Each row has a hidden trait or not; one of two labels after the row says which. A new part has a new trait and new labels.
In the rows, 128 means zero.
[120 123 106 126 162 171 153 154 118 100  92  99 126  54  80 195 141 171
 189 131 142 101 126 157 125  86 109 143 116 169]  <96>
[ 90 146 115 113 146 129 122 105  83  96 121 177 194  83  32 151 129 166
 110 122 150 152 122 108 120 100 109 148  69 137]  <96>
[130 131 134 135 149 137  88 119 130 129 139 162 159 113 134 133 142 139
 135 142 145 129 121 145 129 123 132 132 109 129]  <96>
[116 141 128 124 138 146 110 115 127 113 126 156 134  88 102 156 133 146
 141 132 142 129 119 131 134 107 126 135  91 145]  <99>
[111 134 129 138 153 112  87 124 101 133 148 161 182 100  95 140 148 150
 122 153 150 151 118 123 109 114 131 148 108 112]  <99>
[136 138 126 110 147 148  92 102 142  96 125 192 148 119 121 145 135 146
 129 115 149 130 111 155 129 115 122 125  87 152]  <96>
[133 140 139  79 127 132  60 116 125 120 176 194 255 147 100 112 164 106
 118 210 149 154 104 123 134 150 172 105 159 102]  <99>
[146 121 143 101 137 109  69 133 126 140 158 158 204 191 146 110 167 101
 114 159 149 149 106 135 119 145 164 112 167 100]  <99>
[129 134 109 107 157 186 150 127 134  79  86 128 126  78  81 190 134 161
 174 117 145 105 122 162 134  93  99 139  89 174]  <96>
[115 127 115 155 153 146 128 150 105 121 102 115 101  67  86 174 137 175
 179 119 136 103 132 147 130  98 120 153 101 149]  <96>
[ 77 138 122 156 141 110  73 166  75 154 175 139 247  66  25 149 167 147
 154 254 136 143 132  77 124 132 167 152 156 106]  <99>
[129 131 131 131 154 113  90 109 110 126 147 178 155 116 123 140 149 145
 108 124 154 148 111 132 104 112 114 131  95 117]  <99>
[132 122 131 123 159 127  74 130 111 131 148 168 195 116 126 141 155 137
 132 172 152 141 113 143 115 116 142 138 127 115]  <99>

Part 2:
[149  62 139 105 110 125 161 149 158 174 110 220  79 118 122 141  58 177
  86 143 148 108 137 153 113  68 138 133]  V
[148  63 142 108 115 115 153 139 155 186 116 205  96 116 121 138  73 196
  87 144 151 104 132 144 120  63 113 131]  V
[153  88 137 114 114 141 141 155 147 161 134 218  84 136 135 106  76 147
 151 100 110  91 166 153 154  96  97 137]  J
[143  57 141 108 116  97 149 146 157 179 112 187  96 111 124 136  43 174
  86 136 145 113 130 142 122  86 131 127]  V
[124 143 140 119 110  94 144 130 127 124  98 147  96  98 138 106 108  89
 118 138  83 177 152 175  88 180 177 113]  J
[128 152 124 160 146 153 113 116 108 138 153 139 140 130 131 111 120 123
 145 116 108  95 130 116 160 131 111 118]  J
[140 110 140 118 121 131 133 116 131 171 121 186 100 106 125  99  78 142
 117 152 110 116 131 154 137 102 129 115]  J
[123 149 133 111 114 127 126 110 132 161 108 161  81  84 115 103 105 131
 104 161 101 138 122 172 102  99 157 109]  V
[131 154 131 155 143 158 120 101 110 164 151 161 136 122 126 104 122 132
 139 122 112  88 127 132 160 104 108 114]  V
[131 198 127 140 125 142 113 133 116  98 127 114  98 129 131 112 191  97
 165 108  87 146 158 171 119 164 146 135]  J
[117 214 123 140 128 168  92 132 109  98 121 107  87 124 125 118 195 113
 163 116  78 165 161 210  90 163 150 125]  J
[141  92 141 118 123 129 129 112 133 192 129 197 116 108 119 107  55 154
 120 141 122  95 115 137 145  96 128 113]  V
[153  48 147 124 129 134 144 129 142 193 148 208 120 143 124 106  67 158
 145 112 144  55 134 123 190  88  78 130]  V
[150  51 147 123 126 138 132 131 144 217 152 187 119 133 119 122  42 207
 126 129 157  78 122 126 148  40  91 131]  V
[114 197 122 155 153 180  94 110  98 123 164  95 145 157 127 101 171 135
 183 112 114 103 130 125 169 124  94 135]  J
[153  92 127 152 125 170 120 139 128 152 164 146 144 166 133 103 115 150
 177  87 128  90 146  93 196  94  67 153]  J
[148 151 127 136 116 167 108 158 116 110 144 124 119 167 128  92 163 138
 174  87 102 144 167 141 153 127 103 161]  J
